[-16   4   6 -11   8  -2  -5   7   4  -5  -1   7   1  -1  -5  -2   4  -3
   1   1 -10   1   5  -8  -4  -9  10   9  -2  21  -6  11  -2 -10  -8  -5
   4  -4  -8  18  -9  -1   4  -9  12  -4   0   2  -3   0   6   7] -> (18)/Melo
[-38  -2  -6 -17   0 -79  -1   1  11  -1  -8   2   5  -6  -2  -2  -4  -8
  10 -27   2   5  16 -14  -8   1  27   4   2   4 -10   8   0  -1  -7  -7
  10 -33  -9  12  -7 -11   4  17  14   2   0 -11  -6  -6   2  11] -> (18)/melun
[-41  -6  -7  -4   3  -2  -4   6  10   1  -3   6   7  -5  -1  -4   0  -5
   4 -18  -2  -3  17 -14  -7  -3  21   8 -25   6 -10  13  -4  -6 -11 -11
   4 -13 -15  11  -9  -4   2  10  10  -2  -2  -3  -2  -3   6   9] -> (18)/Melo
[-27 -13  -9  -6   1  -3   0   6   6  -2  -8   7   5  -3  -3  -2  -2  -7
  -3 -23   9  -4  10 -14  -5   1  31  -1  -5   5  -9  16  -3  -8 -11  -9
   6 -21  -2  12 -13  -8   5   9  18   1   2 -14  -5   2  24   7] -> (18)/Melo
[ -3 -26 -10 -14  26  -5  -4   0  14  14  -2  14  15  -3 -10  -5  -3 -12
  -1 -23   2   4  19 -11 -15  -9  27   5  -9   2 -23  24  -7   3  -8 -15
  12  -5   6   7 -24 -11   0  13   8   7   1 -15 -10  -6  29   3] -> (8)/susen
[ -6 -27 -10 -10  20  -4  -3   3   7  12   1  10  11   2   2  -1   0 -11
  -8 -13   0  -4  12  -9 -11  -8  21   2 -12 -10 -16  25  -1   4  -2 -13
   7  -9  31   4 -10  -8   0  -2  10   2  -1  -9  -1  -9  44   1] -> (8)/susen
[-39  -1 -13  -9  -3  -8   2   4  10  -7  -4   0  -2  -4   0   0   1 -10
  11 -22 -12   1  14 -18  -8   3  21   5   2   4 -13  13  -2  -4 -10 -14
  17 -26 -18  19 -22  -2   5   7  18   6   1  -3  -4  -5   8   6] -> (18)/Melo
[  4 -17 -10  -9  17  -1  -5  -4   9  14   2   8  26   1  -5  -5  -2  -6
   0 -17   2  -5   0  -7  -6  -3  27  -2  -5  -1 -16  16  -6   5  -9  -5
   7   3   3   2 -13   1  -1  15   6   6  -3 -12   0  -4  17  -2] -> (8)/susen
[-54  -3  -4 -17  14  -1  -4   8  11   1  -6   7  19  -8  -7  -4   1  -7
   3 -36   1  -5  26 -23  -9   2  52  11   2   2 -21  17  -4  -6 -15 -12
   2 -31  -9  21 -12  -6   5  11  21  -2  -4  -8  -7  -8  23  19] -> (18)/Melo
[-13 -17  -9   6  11   3  -2   4   9   1 -21   3   9  -4 -15  -8   5  -3
  -4 -15   0   1  10 -12  -6   8  27   9 -11   3  -6  18  -2  -7  -6  -8
   3  12   1   0  -2   1  11  -1  10   2  -3  -8  -1  -5  44   0] -> (19)/Tul
[-23  -1   2 -10   8  -1  -2  -2  -2   0   4   7   1  -6  -9   0   0   8
  11   8 -16  -3   5  -9 -10  -8   9  14  -1  14  -7  12  -7  -5  -9 -13
   2  -2  -9  20 -15   0   0   4  21   0  -1   7  -2  -5   0   6] -> (18)/Melo
[  3 -27  -7   0   8   1  -5  -6  11  11  -4  11  12   6  -6  -7   3  -9
  -3 -11  -7   8   9 -13 -16  -5  25   2 -15   1 -16  15  -6  -4  -5 -13
   7  10   9  10 -18  -6   4  -1  13  -4   1 -13  -2 -10  36  -5] -> (8)/susen
[-31   3  -5 -12  -2  -6   3   5  10   6 -12  17   5  -2   7  -5   3 -10
   9 -15  -2  -7  14 -17 -14   3  17   8  -4  -3 -10  10  -2  -3 -11 -13
   7 -35  -7  20 -11 -10   6  10  16   1   2  -5  -7  -3   5  -4] -> (18)/melun
[  4 -10   5   0  13   1  -3  -2   7  10   4   2  13   1  -9  -1   0   3
  -1   8  -5  -1   2   4  -7  -5  12  -4  -7   5  -3   2  -2   1   0  -1
   3  18   2   4  -4  -6  -3   6   4   4   0  -6   3 -10  -4  -1] -> (8)/doged
[  7 -16   1  -6  12  -3   1   2   5  11  -2   5   9  -8  -5  -6   7  -1
   5 -17  -6  -4  28  -9  -9   4  28  -4  -2   8  -7  20   4  -6  -2  -9
   1   3   3  21 -15   1  -1 -11  22   3  -2  -9  -2  -1  37   9] -> (19)/Rana
[-20 -20  15 -11  33  -2  -6  -1   8  14  -1  15  20  -5 -13  -4   1   3
  -6  -5 -10  -3  13  -7 -16 -12  18   9  -9   7  -7  20  -3  -4  -1  -3
   5   9  -2  10 -21  -3  -2  -4   7 -10   0  -1  -5 -10  17  15] -> (8)/doged
[-31  -6  -7 -13  18   2  -7  11   7   5  -6  13  12 -10 -10   4   1 -13
   1 -15  -4   0  18  -8 -11  12  16  10   4   1 -17  17  -6  -7  -7  -7
   3 -18  -6  16 -12  -3   3   3  17  -3  -1  -4  -2  -3  23  14] -> (18)/melun
[ -5 -19  10  -4  22  -6   0   6   8  15  -6   8  17 -11 -18   1  13  -7
  -1 -12  -4  -2  20 -16 -17   2  38   2  -2   5  -7  20  -6 -13  -3  -8
   6  31   2  18 -19   1   3 -10  23   2  -6 -14  -8 -11  58  15] -> (19)/Tul
[-36  -5 -16 -13   0  -6   2   5  13   4  -5   6  10  -4 -11  -2   0  -6
   8 -29  -1   1  26 -11  -9   6  31   6  -2  -1 -24  19  -4  -2  -5  -9
  10 -25 -12  10 -17  -4   9   8  17   5   1 -13  -4  -8  24   7] -> (18)/melun
[-11 -27 -24  -7   0  -3   3   4  13   4  -9  -2  10  -7  -4  -4  -4 -19
 -21 -40   7   0  20 -22   0   6  48  -2  -6   5 -18  17   1  -7  -2  -9
  12  -5   8   0  -8  -3  12   1  19   1  -5 -17  -3  -8  48  -5] -> (19)/Tul
[-38  -7 -10 -12   1  -5   0   4  11   0  -8  12   6  -6  -5   3   0 -14
   8 -16   0   2  16 -16  -6  -1  27   6  -1   1 -15  17  -6  -5  -7 -14
   9 -14  -6  17 -15  -5  11   4  14  -2  -3  -5  -7  -4  22   8] -> (18)/Melo
[-20   1  11 -10   7  -3  -4   8  -3  -2  -2  14   4  -5 -16  -3   7  -2
   9   7 -15  -2  13 -10 -16  -1  14  12  -7  12   0  17  -6  -4  -5 -12
  -1  -9  -8  34 -18  -3   4  -5  21   0   3   2  -5  -4  15  16] -> (18)/melun
